Below are the code and all the weights of a small trained network. Each question names an input and a class and asks about switching units off, where a switched-off unit gives its printed mean instead of its output.

import numpy as np


def w(rows, s, z=0):
    codes = np.array(rows[::2]) - 128.0
    scale = np.full(codes.shape[1], s)
    scale[-1] = z or s
    return codes * scale


def norm(h):
    return h / np.sqrt((h * h).mean(-1, keepdims=True) + 1e-5)


def f(y):
    return y / 2 * (1 + np.tanh(0.7978845608 * (y + 0.044715 * y**3)))


def log_softmax(a):
    a = a - a.max(-1, keepdims=True)
    return a - np.log(np.exp(a).sum(-1, keepdims=True))


def net(x, mask):
    res = np.array(x, float).reshape(1, 7) / 4 @ E
    u = 0
    for l in range(4):
        y = f(norm(res) @ A[l][:, :-1].T + A[l][:, -1])
        res = res + np.where(mask[u : u + 4], y, B[l][:, -1]) @ B[l][:, :-1]
        u += 4
    return log_softmax(norm(res)[-1] @ U[:, :-1].T + U[:, -1])


A, B = {}, {}
E = w([
[112,128,150,118,126,136,150,125,133],'x0',
[146,143,157,121,132,132,114,152,133],'x1',
[255,86,182,142,70,138,154,5,139],'x2',
[115,134,148,117,123,133,144,129,145],'x3',
[154,176,114,103,145,128,93,126,146],'x4',
[159,196,79,117,41,132,181,201,107],'x5',
[76,131,167,82,42,131,48,133,43],'x6',
],0.0082)
A[0] = w([
[119,128,101,154,218,169,159,174,158,176],'L0N0',
[190,97,189,131,168,87,138,106,118,237],'L0N1',
[145,131,186,137,1,76,60,48,134,2],'L0N2',
[107,118,82,122,215,84,168,208,181,175],'L0N3',
],0.0071,0.0019)
B[0] = w([
[89,57,226,50,136,225,106,115,2,218],'L0N0',
[167,129,57,91,185,120,63,53,209,208],'L0N1',
[114,114,133,56,189,219,177,84,27,249],'L0N2',
[245,86,130,45,141,184,125,20,61,252],'L0N3',
],0.0076,0.0047)
A[1] = w([
[125,111,119,95,120,93,168,151,107,120],'L1N0',
[180,188,120,137,206,155,255,164,133,119],'L1N1',
[140,131,99,133,164,139,175,173,95,1],'L1N2',
[93,163,83,157,96,124,148,203,73,66],'L1N3',
],0.0087,0.0025)
B[1] = w([
[153,122,123,60,93,142,100,155,172,159],'L1N0',
[94,82,134,236,75,156,147,120,39,243],'L1N1',
[143,171,107,152,108,144,181,56,27,132],'L1N2',
[81,142,143,16,106,165,108,142,254,254],'L1N3',
],0.0097,0.003)
A[2] = w([
[55,114,164,122,187,94,54,132,84,168],'L2N0',
[64,133,148,58,186,166,124,147,122,178],'L2N1',
[87,170,97,113,89,235,114,156,70,4],'L2N2',
[234,147,77,161,121,237,254,152,163,61],'L2N3',
],0.0069,0.0019)
B[2] = w([
[137,187,96,246,27,178,127,78,94,203],'L2N0',
[109,114,151,166,79,119,81,85,170,253],'L2N1',
[114,132,151,123,178,51,170,165,143,230],'L2N2',
[122,166,126,170,58,44,122,186,164,220],'L2N3',
],0.013,0.0052)
A[3] = w([
[172,162,125,2,67,136,152,168,102,250],'L3N0',
[156,74,122,190,238,98,137,118,213,149],'L3N1',
[141,128,169,61,125,70,166,145,68,9],'L3N2',
[225,129,132,140,139,36,159,108,173,149],'L3N3',
],0.0086,0.0016)
B[3] = w([
[139,79,129,147,245,72,121,174,43,254],'L3N0',
[167,214,162,25,134,183,175,180,211,165],'L3N1',
[171,195,33,112,137,81,220,127,137,179],'L3N2',
[99,178,94,179,40,129,137,132,150,190],'L3N3',
],0.012,0.0065)
U = w([
[136,73,157,129,164,186,63,22,121,204],'0',
[79,152,107,239,23,91,61,117,163,251],'1',
[169,122,83,137,170,60,174,149,62,133],'2',
[45,121,141,60,168,58,48,148,156,11],'3',
[160,182,104,75,124,139,142,92,251,25],'4',
],0.013,0.0021)

Each question gives the input, the list of numbers given to net, and the class t.
The units are the neurons (one row each of A and B). Each row of codes is followed by its name. A weight is (code - 128) times the scale printed after its matrix; where a second scale follows, it is the last column's (A, B and U).
mask holds one flag per neuron, layer by layer. A switched-off neuron (its flag False) gives its mean, the last column of its row in B, instead of its output. The means were averaged over made-up inputs and are rounded, as every weight is.
A unit's drop is (log p(t) with every unit on - log p(t) with that unit switched off) / (log p(t) with every unit on - log p(t) with every unit switched off).
The circuit of an input: a set's keep is (log p(t) with only the set's units on - log p(t) with every unit switched off) / (log p(t) with every unit on - log p(t) with every unit switched off). Starting from the 12 units with the biggest drops (on a tie, the unit counted first), units are removed one at a time, each time the one whose removal leaves the highest keep (on an exact tie, the one counted first), for as long as the keep stays at least 0.8.
circuit, biggest first: the units of the circuit, biggest drop first
unit that matters most: the unit with the biggest drop
k most important neurons: the k neurons with the biggest drops, biggest first
k most important neurons of layer l: the k neurons of layer l with the biggest drops, biggest first
drop of u: that unit's drop, to one decimal
input [3,1,1,-3,-8,6,-4], class 1: unit that matters most	L2N3
input [-7,2,0,-5,5,-6,2], class 1: 3 most important neurons	[L2N0; L0N3; L3N0]
input [-8,7,-8,-3,2,-2,-7], class 0: circuit, biggest first	[L0N0; L0N3]
input [-1,-7,7,3,-8,0,-2], class 4: circuit, biggest first	[L0N1; L3N1; L2N0]
input [-2,-6,7,-3,-1,0,-4], class 4: 3 most important neurons	[L3N1; L0N1; L2N0]
input [6,8,-5,-1,6,0,-1], class 0: 2 most important neurons	[L0N3; L0N0]
input [8,2,-7,-5,-8,-1,4], class 1: 2 most important neurons of layer 2	[L2N0; L2N1]
input [5,-1,-6,-4,-4,0,-2], class 0: 4 most important neurons	[L0N0; L0N3; L2N1; L2N3]
input [-8,7,-7,-5,-7,3,2], class 3: 3 most important neurons	[L1N3; L2N1; L0N2]
input [6,-2,0,7,8,-1,-1], class 0: 3 most important neurons	[L2N3; L2N2; L3N3]
input [5,1,-6,0,-8,-1,-6], class 0: circuit, biggest first	[L0N0; L0N3]
input [2,-1,-4,6,2,6,5], class 3: 2 most important neurons	[L1N3; L3N0]
input [4,-6,6,-5,-2,2,1], class 2: 2 most important neurons	[L0N2; L2N1]
input [-6,-5,6,3,5,-6,-8], class 4: unit that matters most	L3N1
input [8,-8,6,1,-7,-2,-7], class 4: 3 most important neurons	[L3N1; L0N1; L2N0]
input [1,3,-8,5,-7,0,-8], class 0: 2 most important neurons of layer 0	[L0N0; L0N3]
input [-2,1,1,8,-7,-3,-4], class 4: 2 most important neurons	[L3N1; L0N2]
input [-8,6,-5,5,-7,4,2], class 3: 3 most important neurons	[L1N3; L0N2; L2N1]
input [7,5,-1,3,2,-6,7], class 1: 2 most important neurons	[L2N0; L0N3]
input [-1,3,3,-4,0,-2,-7], class 4: circuit, biggest first	[L3N1]
input [-2,3,-8,-6,-7,-2,0], class 0: 4 most important neurons	[L0N3; L2N3; L0N0; L3N3]
input [0,6,8,4,-8,0,-2], class 4: 4 most important neurons	[L0N1; L3N1; L2N0; L2N1]
input [-4,1,-1,3,-5,6,7], class 3: 2 most important neurons	[L1N3; L0N3]
input [-6,-6,-7,-8,1,0,-6], class 0: 2 most important neurons of layer 0	[L0N0; L0N3]
input [-6,3,-5,1,6,7,6], class 3: drop of L1N3	0.8
input [5,1,-2,5,8,-6,-5], class 0: drop of L0N0	1.6
input [6,8,2,-1,-5,7,8], class 2: circuit, biggest first	[L3N0]
input [0,4,-7,3,-3,-8,0], class 0: drop of L0N3	0.6
input [2,2,-2,-8,3,6,4], class 3: drop of L2N1	0.0
